Below is a small trained network, with its code and all its weights. Each question gives an input and a target symbol and asks what happens when units are switched off, that is, made to give their printed mean instead of their output.

import numpy as np


def w(rows, s, z=0):
    codes = np.array(rows[::2]) - 128.0
    scale = np.full(codes.shape[1], s)
    scale[-1] = z or s
    return codes * scale


def f(y):
    return y / 2 * (1 + np.tanh(0.7978845608 * (y + 0.044715 * y**3)))


def softmax(a):
    e = np.exp(a - a.max(-1, keepdims=True))
    return e / e.sum(-1, keepdims=True)


def log_softmax(a):
    a = a - a.max(-1, keepdims=True)
    return a - np.log(np.exp(a).sum(-1, keepdims=True))


def net(x, mask):
    ids = ['ΓΔΞζητφψω'.index(c) for c in x.split()]
    T = len(ids)
    res = E[ids] + P[:T]
    r = res
    for j in range(3):
        rows = slice(4 * j, 4 * j + 4)
        q, k, v = (r @ M[0][rows].T for M in (Q, K, V))
        z = softmax(np.where(np.tri(T) > 0, q @ k.T / 4**0.5, -1e9)) @ v
        o = O[0][rows]
        res = res + np.where(mask[j], z, o[:, -1]) @ o[:, :-1]
    y = f(res @ A[0][:, :-1].T + A[0][:, -1])
    res = res + np.where(mask[3:7], y, B[0][:, -1]) @ B[0][:, :-1]
    return log_softmax(res[-1] @ U[:, :-1].T + U[:, -1])


Q, K, V, O, A, B = {}, {}, {}, {}, {}, {}
E = w([
[238,209,56],'Γ',
[136,165,252],'Δ',
[121,188,116],'Ξ',
[147,93,175],'ζ',
[46,73,180],'η',
[179,15,142],'τ',
[174,105,123],'φ',
[195,133,108],'ψ',
[65,217,128],'ω',
],0.019)
P = w([
[128,141,226],'0',
[78,160,171],'1',
[62,179,168],'2',
[55,196,166],'3',
[53,211,177],'4',
[54,221,194],'5',
[40,230,188],'6',
[44,240,209],'7',
[41,246,223],'8',
[47,253,227],'9',
[60,250,250],'10',
],0.0042)
Q[0] = w([
[207,154,251],'H0',
[131,87,105],'H0',
[123,81,159],'H0',
[147,169,194],'H0',
[170,173,153],'H1',
[76,133,80],'H1',
[118,125,174],'H1',
[152,88,71],'H1',
[152,204,159],'H2',
[69,171,120],'H2',
[75,172,135],'H2',
[148,141,180],'H2',
],0.021)
K[0] = w([
[37,157,143],'H0',
[138,115,48],'H0',
[87,113,90],'H0',
[57,142,178],'H0',
[184,176,48],'H1',
[104,34,161],'H1',
[70,143,77],'H1',
[141,165,196],'H1',
[149,254,120],'H2',
[90,199,188],'H2',
[93,253,208],'H2',
[210,184,144],'H2',
],0.015)
V[0] = w([
[144,120,163],'H0',
[114,48,124],'H0',
[115,170,190],'H0',
[123,106,198],'H0',
[149,133,134],'H1',
[154,152,88],'H1',
[151,92,67],'H1',
[159,118,166],'H1',
[200,178,153],'H2',
[111,141,65],'H2',
[8,119,123],'H2',
[126,118,103],'H2',
],0.012)
O[0] = w([
[90,141,33,159],'H0',
[119,58,113,78],'H0',
[116,156,114,254],'H0',
[76,137,58,214],'H0',
[105,102,121,137],'H1',
[105,114,67,141],'H1',
[153,84,49,84],'H1',
[90,155,137,136],'H1',
[104,112,63,199],'H2',
[153,255,165,93],'H2',
[151,134,234,101],'H2',
[124,147,137,102],'H2',
],0.0087,0.0094)
A[0] = w([
[253,84,106,169],'N0',
[139,206,64,35],'N1',
[221,94,118,36],'N2',
[242,137,75,253],'N3',
],0.015,0.0049)
B[0] = w([
[246,236,52,143],'N0',
[253,48,239,247],'N1',
[202,20,87,129],'N2',
[10,177,81,179],'N3',
],0.0065,0.015)
U = w([
[201,159,115,20],'Γ',
[119,88,160,73],'Δ',
[169,144,196,223],'Ξ',
[70,61,155,254],'ζ',
[98,21,235,42],'η',
[225,2,177,126],'τ',
[2,228,65,95],'φ',
[86,199,81,131],'ψ',
[72,249,143,54],'ω',
],0.0089,0.0071)

Each question gives the input, a string of symbols that net reads in full, and the target symbol t.
The units are the heads (4 rows each of Q, K, V and O) and the neurons (one row each of A and B). Each row of codes is followed by its name. A weight is (code - 128) times the scale printed after its matrix; where a second scale follows, it is the last column's (O, A, B and U).
mask holds one flag per unit, heads first, then neurons. A switched-off unit (its flag False) gives its mean, the last column of its rows in O or B, instead of its output. The means were averaged over made-up inputs and are rounded, as every weight is.
A unit's drop is (log p(t) with every unit on - log p(t) with that unit switched off) / (log p(t) with every unit on - log p(t) with every unit switched off).
The circuit of an input: a set's keep is (log p(t) with only the set's units on - log p(t) with every unit switched off) / (log p(t) with every unit on - log p(t) with every unit switched off). Starting from all 7 units, units are removed one at a time, each time the one whose removal leaves the highest keep (on an exact tie, the one counted first), for as long as the keep stays at least 0.8.
units of the circuit, in order: the units of the circuit, biggest drop first
top k neurons: the k neurons with the biggest drops, biggest first
which heads matter: for each layer, one digit per head in row order, 1 if its drop is at least 0.15 and else 0, layers parted by /
drop of u: that unit's drop, to one decimal
input ζ ζ η, target η: which heads matter	011
input φ η τ Δ, target ζ: units of the circuit, in order	N1; H2; H0
input Δ ω τ ψ ζ τ ψ Ξ, target Ξ: which heads matter	001
input ψ ψ ψ η ψ ζ Ξ, target Ξ: units of the circuit, in order	H2; N1
input ζ Δ ζ ω ζ ω, target Ξ: units of the circuit, in order	N1; N3
input ζ η ψ, target ψ: units of the circuit, in order	N3; H1
input τ ω τ φ, target φ: which heads matter	000
input η τ φ ψ τ ψ Δ, target ζ: which heads matter	001
input φ Δ τ Ξ ψ φ Γ ζ φ Δ Δ, target τ: which heads matter	111
input ω Ξ ω ω Δ ζ ω τ ω τ, target Ξ: which heads matter	110
input Δ Γ Γ Γ ζ, target τ: top neuron	N1
input Δ Ξ Γ Ξ, target τ: which heads matter	100
input ω η ζ Γ Δ Ξ, target τ: which heads matter	110
input Δ Δ ζ, target φ: which heads matter	100
input Ξ ψ φ Δ Γ Γ, target τ: which heads matter	101
input φ ζ ψ, target φ: which heads matter	100
input Ξ ψ Δ Γ Γ φ ψ, target τ: top 2 neurons	N1; N0
input η η ψ ψ ζ φ τ Δ Ξ, target ζ: which heads matter	001
input ζ η ω, target ω: drop of H1	0.3
input Γ τ ψ Δ, target τ: drop of N3	0.1
input ψ η ζ ζ η ζ ω, target ω: drop of N1	0.6
input Ξ τ φ Ξ Ξ φ Δ, target φ: drop of N0	0.0
